Below is a small trained network, with its code and all its weights. Each question gives an input and a class and asks what happens when units are switched off, that is, made to give their printed mean instead of their output.

import numpy as np


def w(rows, s, z=0):
    codes = np.array(rows[::2]) - 128.0
    scale = np.full(codes.shape[1], s)
    scale[-1] = z or s
    return codes * scale


def f(y):
    return y / 2 * (1 + np.tanh(0.7978845608 * (y + 0.044715 * y**3)))


def log_softmax(a):
    a = a - a.max(-1, keepdims=True)
    return a - np.log(np.exp(a).sum(-1, keepdims=True))


def net(x, mask):
    res = np.array(x, float).reshape(1, 6) / 4 @ E
    y = f(res @ A[0][:, :-1].T + A[0][:, -1])
    res = res + np.where(mask, y, B[0][:, -1]) @ B[0][:, :-1]
    return log_softmax(res[-1] @ U[:, :-1].T + U[:, -1])


A, B = {}, {}
E = w([
[127,125,120,142,120,139,124],'x0',
[127,128,110,134,116,127,122],'x1',
[177,155,74,173,175,100,236],'x2',
[140,203,191,157,2,98,139],'x3',
[127,125,121,138,121,134,125],'x4',
[175,163,138,178,201,58,53],'x5',
],0.013)
A[0] = w([
[122,147,134,72,146,68,173,74],'N1',
[139,87,131,125,94,74,135,23],'N2',
[143,80,148,139,75,177,159,79],'N3',
[138,141,139,100,125,122,23,97],'N4',
[98,109,123,134,117,119,143,42],'N5',
[109,77,104,49,88,155,206,80],'N6',
[168,141,124,186,172,40,53,2],'N7',
[100,162,131,169,80,92,117,87],'N8',
[106,136,147,131,71,86,157,52],'N9',
[180,129,76,156,119,89,220,134],'N10',
[81,89,162,56,92,148,46,144],'N11',
[81,138,118,101,74,134,169,63],'N12',
[52,111,95,60,106,169,202,70],'N13',
[167,162,113,177,156,99,250,109],'N14',
[160,167,119,163,160,91,93,37],'N15',
[134,153,186,142,73,93,145,109],'N16',
[160,185,172,108,59,130,138,80],'N17',
[108,124,134,100,151,113,135,16],'N18',
[69,109,108,108,105,141,177,41],'N19',
[125,160,151,131,93,119,130,36],'N20',
[156,148,126,142,145,142,170,78],'N21',
[67,79,163,74,83,161,76,106],'N22',
[103,117,160,86,90,160,25,130],'N23',
[79,83,61,105,177,142,121,67],'N24',
[90,156,127,162,95,109,134,77],'N25',
[125,147,145,107,153,107,168,89],'N26',
[105,109,138,105,174,153,114,75],'N27',
[155,164,80,169,148,117,237,124],'N28',
[166,180,185,163,36,130,162,105],'N29',
[104,151,93,90,108,164,151,48],'N30',
[103,167,130,137,132,145,127,48],'N31',
[87,56,55,94,194,169,123,103],'N32',
[139,55,100,76,157,141,119,81],'N33',
[177,75,134,102,97,144,154,44],'N34',
[91,116,146,91,100,170,196,46],'N35',
[161,121,62,150,142,124,196,116],'N36',
],0.013,0.0036)
B[0] = w([
[112,137,131,115,135,157,120,144],'N1',
[132,142,147,106,136,118,132,128],'N2',
[126,160,134,182,159,114,131,185],'N3',
[85,127,170,167,55,193,124,202],'N4',
[98,138,132,138,158,116,125,130],'N5',
[140,195,222,194,153,86,89,232],'N6',
[144,191,213,238,141,48,2,217],'N7',
[160,135,84,117,138,97,174,182],'N8',
[171,89,126,111,185,130,165,184],'N9',
[61,104,154,83,44,206,149,227],'N10',
[66,53,155,103,41,205,151,252],'N11',
[162,184,143,153,144,136,73,193],'N12',
[144,176,188,213,147,82,61,235],'N13',
[74,72,161,111,90,207,153,245],'N14',
[123,158,195,178,137,93,61,178],'N15',
[187,122,52,62,183,91,189,209],'N16',
[173,102,72,66,195,109,138,218],'N17',
[115,127,117,116,132,88,131,129],'N18',
[140,148,153,197,137,137,77,183],'N19',
[157,89,115,124,167,130,144,165],'N20',
[98,95,124,147,79,135,144,160],'N21',
[78,95,135,130,72,157,121,241],'N22',
[69,90,137,102,89,171,161,242],'N23',
[166,131,62,81,178,92,183,212],'N24',
[155,129,93,127,139,133,155,161],'N25',
[140,110,153,122,112,154,127,143],'N26',
[139,113,104,95,163,127,122,170],'N27',
[61,74,141,108,64,152,159,240],'N28',
[164,135,36,71,206,102,163,254],'N29',
[139,149,209,132,127,101,94,166],'N30',
[129,142,123,123,124,109,146,125],'N31',
[199,119,30,62,205,77,190,252],'N32',
[196,137,82,69,145,115,192,199],'N33',
[124,132,166,171,167,128,101,150],'N34',
[112,169,185,194,175,83,57,205],'N35',
[75,120,166,95,90,132,156,208],'N36',
],0.0086,0.015)
U = w([
[21,79,152,91,20,214,141,254],'0',
[216,125,49,58,154,108,152,50],'1',
[140,185,200,248,111,98,69,57],'2',
],0.012,0.00087)

Each question gives the input, the list of numbers given to net, and the class t.
The units are the neurons (one row each of A and B). Each row of codes is followed by its name. A weight is (code - 128) times the scale printed after its matrix; where a second scale follows, it is the last column's (A, B and U).
mask holds one flag per neuron, in row order. A switched-off neuron (its flag False) gives its mean, the last column of its row in B, instead of its output. The means were averaged over made-up inputs and are rounded, as every weight is.
A unit's drop is (log p(t) with every unit on - log p(t) with that unit switched off) / (log p(t) with every unit on - log p(t) with every unit switched off).
The circuit of an input: a set's keep is (log p(t) with only the set's units on - log p(t) with every unit switched off) / (log p(t) with every unit on - log p(t) with every unit switched off). Starting from the 12 units with the biggest drops (on a tie, the unit counted first), units are removed one at a time, each time the one whose removal leaves the highest keep (on an exact tie, the one counted first), for as long as the keep stays at least 0.8.
circuit, biggest first: the units of the circuit, biggest drop first
k most important neurons: the k neurons with the biggest drops, biggest first
drop when u is switched off: that unit's drop, to one decimal
input [-8,1,1,3,-3,3], class 1: 3 most important neurons -> N13; N6; N35
input [8,-3,0,-6,-4,-8], class 2: circuit, biggest first -> N13
input [-2,-8,2,-2,-5,1], class 0: 3 most important neurons -> N29; N16; N17
input [8,-7,-3,8,4,-8], class 1: 4 most important neurons -> N29; N17; N16; N7
input [-8,8,-2,-5,-5,-7], class 2: 2 most important neurons -> N13; N6
input [2,7,6,-6,-2,-7], class 2: 4 most important neurons -> N13; N6; N11; N35
input [2,-5,-8,3,-4,8], class 0: 2 most important neurons -> N23; N11
input [-1,-8,5,-5,1,3], class 0: 3 most important neurons -> N14; N29; N28
input [-4,5,3,4,0,0], class 1: 2 most important neurons -> N11; N29
input [5,1,6,4,6,6], class 0: 3 most important neurons -> N14; N10; N28
input [-8,-4,-1,6,7,6], class 1: 2 most important neurons -> N16; N29
input [-5,-2,4,3,-5,4], class 0: 2 most important neurons -> N14; N13
input [0,3,0,1,2,0], class 1: drop when N23 is switched off -> 0.5
input [7,-2,-3,-4,-1,6], class 2: circuit, biggest first -> N7
input [-1,-8,8,-8,4,4], class 0: drop when N10 is switched off -> 0.4
input [-2,-8,-3,4,1,-4], class 1: drop when N7 is switched off -> 0.3
